Here is a tiny trained network, its code and every weight. The questions are about switching its units off for an input and a target symbol, where a switched-off unit gives its printed mean instead of its output.

import numpy as np


def w(rows, s, z=0):
    codes = np.array(rows[::2]) - 128.0
    scale = np.full(codes.shape[1], s)
    scale[-1] = z or s
    return codes * scale


def norm(h):
    return h / np.sqrt((h * h).mean(-1, keepdims=True) + 1e-5)


def f(y):
    return np.maximum(y, 0)


def softmax(a):
    e = np.exp(a - a.max(-1, keepdims=True))
    return e / e.sum(-1, keepdims=True)


def log_softmax(a):
    a = a - a.max(-1, keepdims=True)
    return a - np.log(np.exp(a).sum(-1, keepdims=True))


def net(x, mask):
    ids = ['ΔΠΩαβεηθμτφ'.index(c) for c in x.split()]
    T = len(ids)
    res = E[ids] + P[:T]
    q, k, v = (norm(res) @ M[0].T for M in (Q, K, V))
    z = softmax(np.where(np.tri(T) > 0, q @ k.T / 2**0.5, -1e9)) @ v
    res = res + np.where(mask[0], z, O[0][:, -1]) @ O[0][:, :-1]
    y = f(norm(res) @ A[0][:, :-1].T + A[0][:, -1])
    res = res + np.where(mask[1:13], y, B[0][:, -1]) @ B[0][:, :-1]
    return log_softmax(norm(res)[-1] @ U[:, :-1].T + U[:, -1])


Q, K, V, O, A, B = {}, {}, {}, {}, {}, {}
E = w([
[124,103,150],'Δ',
[133,168,118],'Π',
[116,158,137],'Ω',
[125,165,122],'α',
[142,196,107],'β',
[201,89,123],'ε',
[139,114,140],'η',
[136,248,147],'θ',
[95,74,126],'μ',
[97,83,156],'τ',
[163,121,164],'φ',
],0.014)
P = w([
[171,30,86],'0',
[125,159,252],'1',
[129,135,61],'2',
[125,56,138],'3',
[112,179,252],'4',
[48,223,67],'5',
[87,65,166],'6',
[112,193,252],'7',
[49,222,72],'8',
],0.0045)
Q[0] = w([
[147,255,56],'h0',
[66,169,159],'h0',
],0.0085)
K[0] = w([
[127,24,2],'h0',
[174,200,52],'h0',
],0.0073)
V[0] = w([
[4,138,136],'h0',
[63,53,51],'h0',
],0.0033)
O[0] = w([
[162,112,55,30],'h0',
[3,82,179,4],'h0',
],0.0041,0.00045)
A[0] = w([
[171,28,134,133],'n0',
[74,188,118,3],'n1',
[116,99,33,21],'n2',
[138,169,80,5],'n3',
[123,102,23,29],'n4',
[51,219,61,62],'n5',
[163,1,87,32],'n6',
[254,111,123,89],'n7',
[61,203,124,139],'n8',
[130,170,70,16],'n9',
[63,97,118,163],'n10',
[81,90,37,201],'n11',
],0.0085,0.0032)
B[0] = w([
[167,179,76,192],'n0',
[174,83,50,178],'n1',
[176,142,207,134],'n2',
[73,153,162,138],'n3',
[203,121,225,136],'n4',
[238,108,70,228],'n5',
[150,78,3,176],'n6',
[54,98,149,165],'n7',
[72,137,77,253],'n8',
[38,127,159,142],'n9',
[159,83,127,181],'n10',
[143,214,162,174],'n11',
],0.019,0.0054)
U = w([
[175,91,118,36],'Δ',
[76,130,177,220],'Π',
[177,61,155,208],'Ω',
[137,212,126,19],'α',
[82,11,98,116],'β',
[96,102,164,119],'ε',
[202,157,106,101],'η',
[199,190,189,192],'θ',
[29,179,129,252],'μ',
[124,148,108,50],'τ',
[115,155,112,35],'φ',
],0.011,0.0037)

Each question gives the input, a string of symbols that net reads in full, and the target symbol t.
The units are the heads (2 rows each of Q, K, V and O) and the neurons (one row each of A and B). Each row of codes is followed by its name. A weight is (code - 128) times the scale printed after its matrix; where a second scale follows, it is the last column's (O, A, B and U).
mask holds one flag per unit, heads first, then neurons. A switched-off unit (its flag False) gives its mean, the last column of its rows in O or B, instead of its output. The means were averaged over made-up inputs and are rounded, as every weight is.
A unit's drop is (log p(t) with every unit on - log p(t) with that unit switched off) / (log p(t) with every unit on - log p(t) with every unit switched off).
The circuit of an input: a set's keep is (log p(t) with only the set's units on - log p(t) with every unit switched off) / (log p(t) with every unit on - log p(t) with every unit switched off). Starting from the 12 units with the biggest drops (on a tie, the unit counted first), units are removed one at a time, each time the one whose removal leaves the highest keep (on an exact tie, the one counted first), for as long as the keep stays at least 0.8.
units of the circuit, in order: the units of the circuit, biggest drop first
unit that matters most: the unit with the biggest drop
k most important neurons: the k neurons with the biggest drops, biggest first
drop of u: that unit's drop, to one decimal
input β Ω θ Π, target μ: unit that matters most	h0
input Ω Ω Ω α Δ, target θ: units of the circuit, in order	(n8, n6, n5)
input β μ φ η ε, target β: 4 most important neurons	(n7, n5, n11, n8)
input Ω Ω Ω φ Π φ, target μ: 2 most important neurons	(n5, n6)
input η Π φ Δ Ω, target μ: 3 most important neurons	(n5, n6, n0)
input Ω ε η Ω Ω τ Ω Ω, target μ: 2 most important neurons	(n5, n6)
input Δ Ω Ω Δ τ φ, target μ: units of the circuit, in order	(n5, n6, n0)
input α θ α φ, target β: 4 most important neurons	(n7, n5, n11, n8)
input Ω Δ Δ Ω, target β: 2 most important neurons	(n0, n11)
input τ θ Ω Ω τ η Ω ε, target β: drop of n6	0.0
input θ τ θ Δ Δ, target θ: drop of n1	0.2
